Below are the code and all the weights of a small trained network. Each question names an input and a target symbol and asks about switching units off, where a switched-off unit gives its printed mean instead of its output.

import numpy as np


def w(rows, s, z=0):
    codes = np.array(rows[::2]) - 128.0
    scale = np.full(codes.shape[1], s)
    scale[-1] = z or s
    return codes * scale


def norm(h):
    return h / np.sqrt((h * h).mean(-1, keepdims=True) + 1e-5)


def f(y):
    return y / 2 * (1 + np.tanh(0.7978845608 * (y + 0.044715 * y**3)))


def softmax(a):
    e = np.exp(a - a.max(-1, keepdims=True))
    return e / e.sum(-1, keepdims=True)


def log_softmax(a):
    a = a - a.max(-1, keepdims=True)
    return a - np.log(np.exp(a).sum(-1, keepdims=True))


def net(x, mask):
    ids = ['ΓΘβδστω'.index(c) for c in x.split()]
    T = len(ids)
    res = E[ids] + P[:T]
    u = 0
    for l in range(3):
        q, k, v = (norm(res) @ M[l].T for M in (Q, K, V))
        z = softmax(np.where(np.tri(T) > 0, q @ k.T / 2**0.5, -1e9)) @ v
        res = res + np.where(mask[u], z, O[l][:, -1]) @ O[l][:, :-1]
        u += 1
        y = f(norm(res) @ A[l][:, :-1].T + A[l][:, -1])
        res = res + np.where(mask[u : u + 8], y, B[l][:, -1]) @ B[l][:, :-1]
        u += 8
    return log_softmax(norm(res)[-1] @ U[:, :-1].T + U[:, -1])


Q, K, V, O, A, B = {}, {}, {}, {}, {}, {}
E = w([
[114,172,50,151,80,152,33],'Γ',
[143,159,66,120,121,131,53],'Θ',
[236,108,193,88,208,15,141],'β',
[120,154,86,225,175,136,120],'δ',
[135,34,127,127,58,172,77],'σ',
[57,72,54,117,151,102,178],'τ',
[97,76,166,254,90,193,167],'ω',
],0.0013)
P = w([
[198,104,5,51,242,170,202],'0',
[147,116,43,203,80,96,92],'1',
[132,100,102,226,76,86,90],'2',
[87,99,161,200,75,108,63],'3',
[52,102,194,181,97,113,45],'4',
[25,98,247,154,119,111,32],'5',
],0.0012)
Q[0] = w([
[97,183,109,77,99,254,226],'L0H1',
[237,212,106,105,46,122,209],'L0H1',
],0.0028)
K[0] = w([
[207,190,156,225,5,205,23],'L0H1',
[39,177,32,170,61,231,75],'L0H1',
],0.0024)
V[0] = w([
[27,144,93,95,123,110,99],'L0H1',
[231,130,198,84,170,5,152],'L0H1',
],0.0024)
O[0] = w([
[70,80,39,79,188,117,127,76],'L0H1',
[74,137,253,160,12,5,87,9],'L0H1',
],0.0022,0.0011)
A[0] = w([
[77,209,94,106,110,110,163,127],'L0N1',
[31,97,150,61,243,215,87,49],'L0N2',
[96,114,150,173,138,183,127,103],'L0N3',
[87,178,105,109,112,122,147,133],'L0N4',
[147,107,162,129,146,99,150,152],'L0N5',
[92,250,99,120,68,121,165,131],'L0N6',
[23,206,139,167,21,159,55,98],'L0N7',
[251,115,61,88,224,209,157,2],'L0N8',
],0.0024,0.0013)
B[0] = w([
[168,80,180,165,145,145,130,63],'L0N1',
[197,132,99,224,62,139,157,147],'L0N2',
[130,138,102,63,140,101,112,209],'L0N3',
[164,97,169,152,140,137,133,88],'L0N4',
[112,138,86,128,94,133,95,119],'L0N5',
[171,63,201,173,183,134,149,59],'L0N6',
[185,129,183,73,184,40,196,254],'L0N7',
[116,163,253,135,83,49,171,201],'L0N8',
],0.0022,0.00084)
Q[1] = w([
[185,146,1,123,124,253,182],'L1H1',
[184,47,46,206,122,124,110],'L1H1',
],0.0056)
K[1] = w([
[252,171,92,76,157,87,149],'L1H1',
[164,121,136,113,112,179,254],'L1H1',
],0.006)
V[1] = w([
[236,204,83,90,182,33,128],'L1H1',
[98,134,127,250,204,126,168],'L1H1',
],0.0022)
O[1] = w([
[17,105,222,75,208,215,109,225],'L1H1',
[55,205,88,112,4,170,157,249],'L1H1',
],0.0025,0.0013)
A[1] = w([
[247,31,68,177,202,154,150,2],'L1N1',
[144,156,115,65,156,254,167,79],'L1N2',
[211,187,151,125,97,103,148,85],'L1N3',
[140,117,134,96,99,147,108,130],'L1N4',
[180,97,86,91,104,105,58,116],'L1N5',
[64,49,178,148,64,158,125,156],'L1N6',
[127,87,27,113,192,182,165,94],'L1N7',
[94,123,106,85,92,133,90,125],'L1N8',
],0.0032,0.0017)
B[1] = w([
[68,251,185,120,139,108,146,138],'L1N1',
[131,67,121,182,121,59,115,181],'L1N2',
[112,96,114,180,101,81,104,76],'L1N3',
[124,149,120,160,148,105,142,125],'L1N4',
[72,160,106,199,171,147,173,147],'L1N5',
[159,202,130,125,189,80,108,251],'L1N6',
[179,172,176,108,96,122,69,215],'L1N7',
[133,162,132,164,154,134,165,173],'L1N8',
],0.003,0.0012)
Q[2] = w([
[57,171,1,166,186,187,41],'L2H1',
[65,165,55,183,207,99,71],'L2H1',
],0.0061)
K[2] = w([
[113,126,158,121,112,2,166],'L2H1',
[114,108,113,119,118,52,118],'L2H1',
],0.0089)
V[2] = w([
[2,100,128,213,108,164,240],'L2H1',
[34,121,127,16,151,72,253],'L2H1',
],0.0018)
O[2] = w([
[107,102,112,171,250,75,210,251],'L2H1',
[31,77,159,173,102,116,203,189],'L2H1',
],0.0026,0.0011)
A[2] = w([
[87,62,135,155,199,130,214,98],'L2N1',
[91,168,104,157,165,133,78,152],'L2N2',
[212,166,8,95,127,254,237,3],'L2N3',
[89,106,83,111,18,199,158,74],'L2N4',
[71,231,203,102,141,172,134,64],'L2N5',
[156,168,44,129,99,97,179,120],'L2N6',
[197,80,122,147,181,97,80,132],'L2N7',
[139,31,155,24,228,205,117,46],'L2N8',
],0.0041,0.003)
B[2] = w([
[89,151,61,113,181,135,30,216],'L2N1',
[156,81,148,81,140,113,183,252],'L2N2',
[252,147,128,136,234,24,149,128],'L2N3',
[158,71,85,184,80,109,176,113],'L2N4',
[98,174,146,97,106,141,216,176],'L2N5',
[86,65,144,120,82,185,165,171],'L2N6',
[160,132,80,127,146,160,199,147],'L2N7',
[157,19,208,128,133,146,134,133],'L2N8',
],0.0036,0.0021)
U = w([
[208,181,95,58,75,194,27,116],'Γ',
[135,9,232,82,178,173,125,166],'Θ',
[130,155,180,178,110,66,70,7],'β',
[28,139,43,142,222,119,63,167],'δ',
[80,237,177,56,113,139,235,125],'σ',
[89,56,81,182,11,145,183,181],'τ',
[254,128,61,149,205,93,215,121],'ω',
],0.0056,0.002)

Each question gives the input, a string of symbols that net reads in full, and the target symbol t.
The units are the heads (2 rows each of Q, K, V and O) and the neurons (one row each of A and B). Each row of codes is followed by its name. A weight is (code - 128) times the scale printed after its matrix; where a second scale follows, it is the last column's (O, A, B and U).
mask holds one flag per unit, layer by layer, with each layer's heads first. A switched-off unit (its flag False) gives its mean, the last column of its rows in O or B, instead of its output. The means were averaged over made-up inputs and are rounded, as every weight is.
A unit's drop is (log p(t) with every unit on - log p(t) with that unit switched off) / (log p(t) with every unit on - log p(t) with every unit switched off).
The circuit of an input: a set's keep is (log p(t) with only the set's units on - log p(t) with every unit switched off) / (log p(t) with every unit on - log p(t) with every unit switched off). Starting from the 12 units with the biggest drops (on a tie, the unit counted first), units are removed one at a time, each time the one whose removal leaves the highest keep (on an exact tie, the one counted first), for as long as the keep stays at least 0.8.
units of the circuit, in order: the units of the circuit, biggest drop first
most important unit: the unit with the biggest drop
k most important neurons: the k neurons with the biggest drops, biggest first
top k neurons in layer l: the k neurons of layer l with the biggest drops, biggest first
input Γ σ τ, target Γ: units of the circuit, in order	(L2H1; L1N7; L0H1)
input ω δ β ω Γ τ, target τ: units of the circuit, in order	(L1H1; L2N6)
input σ Θ Γ δ β, target σ: top 2 neurons in layer 2	(L2N5; L2N1)
input δ Γ Γ ω ω, target δ: units of the circuit, in order	(L0H1; L2N1)
input Θ Θ ω τ, target Θ: units of the circuit, in order	(L1H1; L0N8; L2N8)
input δ δ δ ω, target δ: 2 most important neurons	(L0N8; L1N2)
input β β δ, target β: units of the circuit, in order	(L0H1)
input τ δ Γ ω ω σ, target τ: 3 most important neurons	(L1N7; L0N8; L2N4)
input β β ω δ τ, target β: units of the circuit, in order	(L0H1; L1H1)
input Γ Γ δ Γ σ Θ, target Γ: units of the circuit, in order	(L0H1; L2H1; L1N7)
input τ δ τ Γ Γ, target τ: 2 most important neurons	(L1N7; L0N8)
input δ Γ τ τ δ β, target δ: 2 most important neurons	(L1N7; L0N8)
input β τ σ β σ, target β: units of the circuit, in order	(L0H1; L1N6)
input Θ Θ ω δ ω, target Θ: most important unit	L0N8
input δ δ β δ σ δ, target ω: 3 most important neurons	(L0N7; L1N1; L2N7)
input δ δ Γ σ, target δ: units of the circuit, in order	(L0N8; L1N6)
input Γ δ β τ Γ β, target Γ: units of the circuit, in order	(L2H1; L1H1; L0N7)
input σ δ τ, target σ: 2 most important neurons	(L1N1; L1N7)
input δ β Θ δ Γ δ, target σ: 4 most important neurons	(L0N7; L2N5; L1N6; L1N2)
input Γ τ ω, target Γ: units of the circuit, in order	(L1N7; L2H1; L0H1)
input σ δ σ β, target ω: most important unit	L0H1
input ω δ σ ω ω, target ω: 2 most important neurons	(L2N3; L0N7)
input τ ω β Γ σ, target ω: 3 most important neurons	(L0N7; L2N7; L1N6)
input δ β ω σ β, target δ: 2 most important neurons	(L0N8; L0N7)
input Γ δ ω β δ, target τ: 3 most important neurons	(L0N8; L1N7; L1N1)
input ω σ β δ, target ω: 4 most important neurons	(L0N7; L1N7; L1N1; L2N7)
